Below is a small trained network, with its code and all its weights. Each question gives an input and a class and asks what happens when units are switched off, that is, made to give their printed mean instead of their output.

import numpy as np


def w(rows, s, z=0):
    codes = np.array(rows[::2]) - 128.0
    scale = np.full(codes.shape[1], s)
    scale[-1] = z or s
    return codes * scale


def norm(h):
    return h / np.sqrt((h * h).mean(-1, keepdims=True) + 1e-5)


def f(y):
    return np.maximum(y, 0)


def log_softmax(a):
    a = a - a.max(-1, keepdims=True)
    return a - np.log(np.exp(a).sum(-1, keepdims=True))


def net(x, mask):
    res = np.array(x, float).reshape(1, 6) / 4 @ E
    u = 0
    for l in range(3):
        y = f(norm(res) @ A[l][:, :-1].T + A[l][:, -1])
        res = res + np.where(mask[u : u + 13], y, B[l][:, -1]) @ B[l][:, :-1]
        u += 13
    return log_softmax(norm(res)[-1] @ U[:, :-1].T + U[:, -1])


A, B = {}, {}
E = w([
[140,54,90,110,73,102,117,138,164,155],'x0',
[111,113,132,145,166,184,108,186,192,119],'x1',
[140,189,177,78,108,136,4,70,178,149],'x2',
[25,159,143,141,74,122,131,141,118,159],'x3',
[102,107,120,185,148,99,135,60,167,97],'x4',
[171,236,125,157,126,2,129,209,211,122],'x5',
],0.0017)
A[0] = w([
[108,137,93,151,167,198,137,210,193,119,21],'0.n0',
[131,97,131,93,75,100,137,144,167,134,68],'0.n1',
[108,221,145,135,173,159,171,143,80,76,37],'0.n2',
[158,146,110,136,83,86,170,109,54,133,51],'0.n3',
[31,134,128,130,82,132,162,151,164,151,45],'0.n4',
[141,59,106,112,42,111,143,169,160,113,54],'0.n5',
[149,140,133,173,111,67,154,179,143,132,10],'0.n6',
[106,110,138,184,148,73,193,49,174,112,17],'0.n7',
[102,101,120,121,165,97,217,181,103,113,17],'0.n8',
[254,102,116,121,171,137,177,125,167,114,35],'0.n9',
[179,158,141,73,78,150,167,204,71,165,33],'0.n10',
[151,179,94,106,117,86,150,87,85,136,72],'0.n11',
[59,164,127,131,88,111,157,157,128,141,74],'0.n12',
],0.0051,0.0013)
B[0] = w([
[100,46,201,118,114,56,130,116,176,104,223],'0.n0',
[121,153,123,163,188,127,121,79,135,151,191],'0.n1',
[145,119,97,155,191,102,117,79,135,234,225],'0.n2',
[115,61,195,126,121,96,136,130,165,119,218],'0.n3',
[188,138,146,119,133,97,89,132,24,99,220],'0.n4',
[111,139,135,166,195,121,139,89,125,229,220],'0.n5',
[143,146,92,63,174,150,208,141,132,104,235],'0.n6',
[57,110,86,132,161,165,50,199,160,111,218],'0.n7',
[190,126,109,212,23,173,128,130,172,144,253],'0.n8',
[153,167,161,141,118,90,86,127,3,89,239],'0.n9',
[45,110,66,159,164,152,47,141,185,57,236],'0.n10',
[150,77,206,118,152,126,120,155,175,117,204],'0.n11',
[160,158,147,136,134,94,119,127,38,72,217],'0.n12',
],0.0065,0.0027)
A[1] = w([
[144,207,159,61,80,127,54,93,209,166,85],'1.n0',
[29,136,60,130,115,95,100,142,148,79,41],'1.n1',
[66,142,66,90,134,153,88,162,157,94,42],'1.n2',
[124,217,100,65,103,79,199,162,186,124,5],'1.n3',
[84,44,253,76,99,85,168,147,187,130,8],'1.n4',
[76,56,95,66,84,246,211,83,65,154,54],'1.n5',
[141,163,93,145,108,101,156,109,105,132,95],'1.n6',
[154,194,94,143,153,115,155,149,158,125,118],'1.n7',
[37,159,148,115,64,89,146,153,44,149,44],'1.n8',
[142,189,158,105,91,168,89,98,143,119,73],'1.n9',
[127,129,122,104,126,121,148,133,130,131,100],'1.n10',
[93,147,94,101,148,118,172,78,124,227,2],'1.n11',
[142,167,106,95,103,104,131,147,153,143,57],'1.n12',
],0.0047,0.00076)
B[1] = w([
[116,81,75,254,100,92,211,177,110,108,253],'1.n0',
[143,153,131,109,130,208,88,172,138,123,209],'1.n1',
[124,82,88,158,133,165,72,122,154,83,188],'1.n2',
[171,141,106,49,214,199,207,83,109,76,164],'1.n3',
[87,54,251,61,60,102,129,42,191,106,234],'1.n4',
[163,234,122,54,218,91,216,161,181,71,221],'1.n5',
[65,158,173,137,121,156,110,80,124,133,149],'1.n6',
[94,139,182,58,113,201,137,56,136,129,203],'1.n7',
[242,91,108,104,122,130,89,119,126,80,166],'1.n8',
[80,130,124,174,52,107,167,128,118,120,181],'1.n9',
[132,128,126,130,137,130,135,162,121,132,129],'1.n10',
[160,145,140,166,159,130,102,76,133,164,158],'1.n11',
[92,194,154,77,107,153,153,80,131,113,145],'1.n12',
],0.0053,0.0022)
A[2] = w([
[184,103,148,149,127,152,124,135,158,121,131],'2.n0',
[90,138,41,115,125,175,56,169,164,117,29],'2.n1',
[123,137,133,150,168,118,128,100,116,226,26],'2.n2',
[143,160,146,132,139,89,114,131,164,101,180],'2.n3',
[154,136,126,49,151,164,169,162,122,122,104],'2.n4',
[144,174,133,66,138,169,164,123,126,107,133],'2.n5',
[131,129,81,131,177,100,146,100,139,253,54],'2.n6',
[129,117,135,122,116,85,141,173,132,168,118],'2.n7',
[174,159,126,97,73,108,84,143,8,115,2],'2.n8',
[128,203,79,52,145,98,200,154,162,126,71],'2.n9',
[161,123,146,104,106,95,164,84,80,143,148],'2.n10',
[149,107,70,193,5,157,237,175,148,162,36],'2.n11',
[140,120,115,93,86,121,104,144,146,82,140],'2.n12',
],0.0057,0.00067)
B[2] = w([
[52,207,123,70,123,92,124,92,99,134,224],'2.n0',
[83,141,118,137,145,160,120,238,157,132,236],'2.n1',
[152,134,103,104,109,142,121,101,167,211,196],'2.n2',
[139,63,111,102,103,213,162,124,100,136,242],'2.n3',
[141,162,117,142,141,155,190,83,142,86,205],'2.n4',
[157,105,100,89,135,114,196,169,156,118,213],'2.n5',
[158,144,96,157,160,141,108,49,150,217,193],'2.n6',
[100,124,124,118,128,208,94,53,114,71,149],'2.n7',
[229,130,157,150,139,103,109,151,38,98,231],'2.n8',
[143,143,114,61,182,160,195,109,139,83,226],'2.n9',
[94,116,113,143,137,136,93,170,163,106,214],'2.n10',
[79,192,59,207,1,92,195,103,116,98,254],'2.n11',
[105,123,156,171,193,98,155,123,114,198,183],'2.n12',
],0.0074,0.0025)
U = w([
[162,151,108,55,179,158,232,111,152,79,154],'0',
[214,128,153,151,140,99,79,151,26,97,151],'1',
[82,158,79,205,30,102,180,110,133,112,146],'2',
[78,50,220,96,107,94,107,82,174,121,147],'3',
[67,130,101,143,158,178,67,226,167,129,140],'4',
[163,146,97,139,155,134,97,50,156,255,133],'5',
[139,158,141,63,68,116,104,150,141,177,3],'6',
[139,162,127,33,55,119,103,163,133,193,5],'7',
],0.0072,0.0047)

Each question gives the input, the list of numbers given to net, and the class t.
The units are the neurons (one row each of A and B). Each row of codes is followed by its name. A weight is (code - 128) times the scale printed after its matrix; where a second scale follows, it is the last column's (A, B and U).
mask holds one flag per neuron, layer by layer. A switched-off neuron (its flag False) gives its mean, the last column of its row in B, instead of its output. The means were averaged over made-up inputs and are rounded, as every weight is.
A unit's drop is (log p(t) with every unit on - log p(t) with that unit switched off) / (log p(t) with every unit on - log p(t) with every unit switched off).
The circuit of an input: a set's keep is (log p(t) with only the set's units on - log p(t) with every unit switched off) / (log p(t) with every unit on - log p(t) with every unit switched off). Starting from the 12 units with the biggest drops (on a tie, the unit counted first), units are removed one at a time, each time the one whose removal leaves the highest keep (on an exact tie, the one counted first), for as long as the keep stays at least 0.8.
units of the circuit, in order: the units of the circuit, biggest drop first
k most important neurons: the k neurons with the biggest drops, biggest first
top k neurons in layer l: the k neurons of layer l with the biggest drops, biggest first
input [8,7,-3,1,-1,4], class 5: units of the circuit, in order -> 0.n5
input [-3,1,-8,-2,-3,-6], class 2: units of the circuit, in order -> 0.n8, 2.n11
input [8,-3,0,2,-7,-7], class 5: 2 most important neurons -> 0.n5, 1.n11
input [1,-8,-3,-5,1,6], class 3: top 2 neurons in layer 0 -> 0.n3, 0.n11
input [2,0,1,3,5,-7], class 0: units of the circuit, in order -> 1.n5, 0.n10
input [4,-5,7,3,-7,-1], class 2: 4 most important neurons -> 1.n0, 0.n7, 2.n11, 1.n9
input [-2,4,-6,-5,0,0], class 2: 3 most important neurons -> 0.n8, 2.n11, 0.n4
input [2,-6,6,5,-8,-1], class 4: top 2 neurons in layer 0 -> 0.n10, 0.n8
input [-8,5,8,-3,-7,4], class 2: 2 most important neurons -> 1.n0, 0.n5
input [-8,5,-4,0,5,2], class 5: top 2 neurons in layer 0 -> 0.n2, 0.n10
input [-5,7,-4,-8,-1,-7], class 1: 2 most important neurons -> 0.n9, 0.n6
input [-8,3,8,0,-2,0], class 2: 3 most important neurons -> 1.n0, 0.n5, 2.n11
input [-6,8,4,-1,-5,4], class 3: units of the circuit, in order -> 0.n0, 1.n4
input [-8,-8,8,-8,4,-7], class 1: 2 most important neurons -> 0.n6, 0.n5
input [-5,6,-8,-8,3,-2], class 1: 2 most important neurons -> 0.n9, 1.n0
input [-3,-7,-1,3,6,0], class 3: units of the circuit, in order -> 0.n3, 1.n4
input [3,1,-5,-1,-7,1], class 4: units of the circuit, in order -> 0.n10
input [3,3,-6,7,-6,-8], class 0: 2 most important neurons -> 1.n5, 0.n9
input [-2,-1,6,-5,6,-3], class 2: top 2 neurons in layer 0 -> 0.n4, 0.n10
input [-5,-6,8,5,-5,0], class 2: units of the circuit, in order -> 1.n0
input [-3,0,5,-6,2,2], class 1: top 2 neurons in layer 0 -> 0.n9, 0.n8
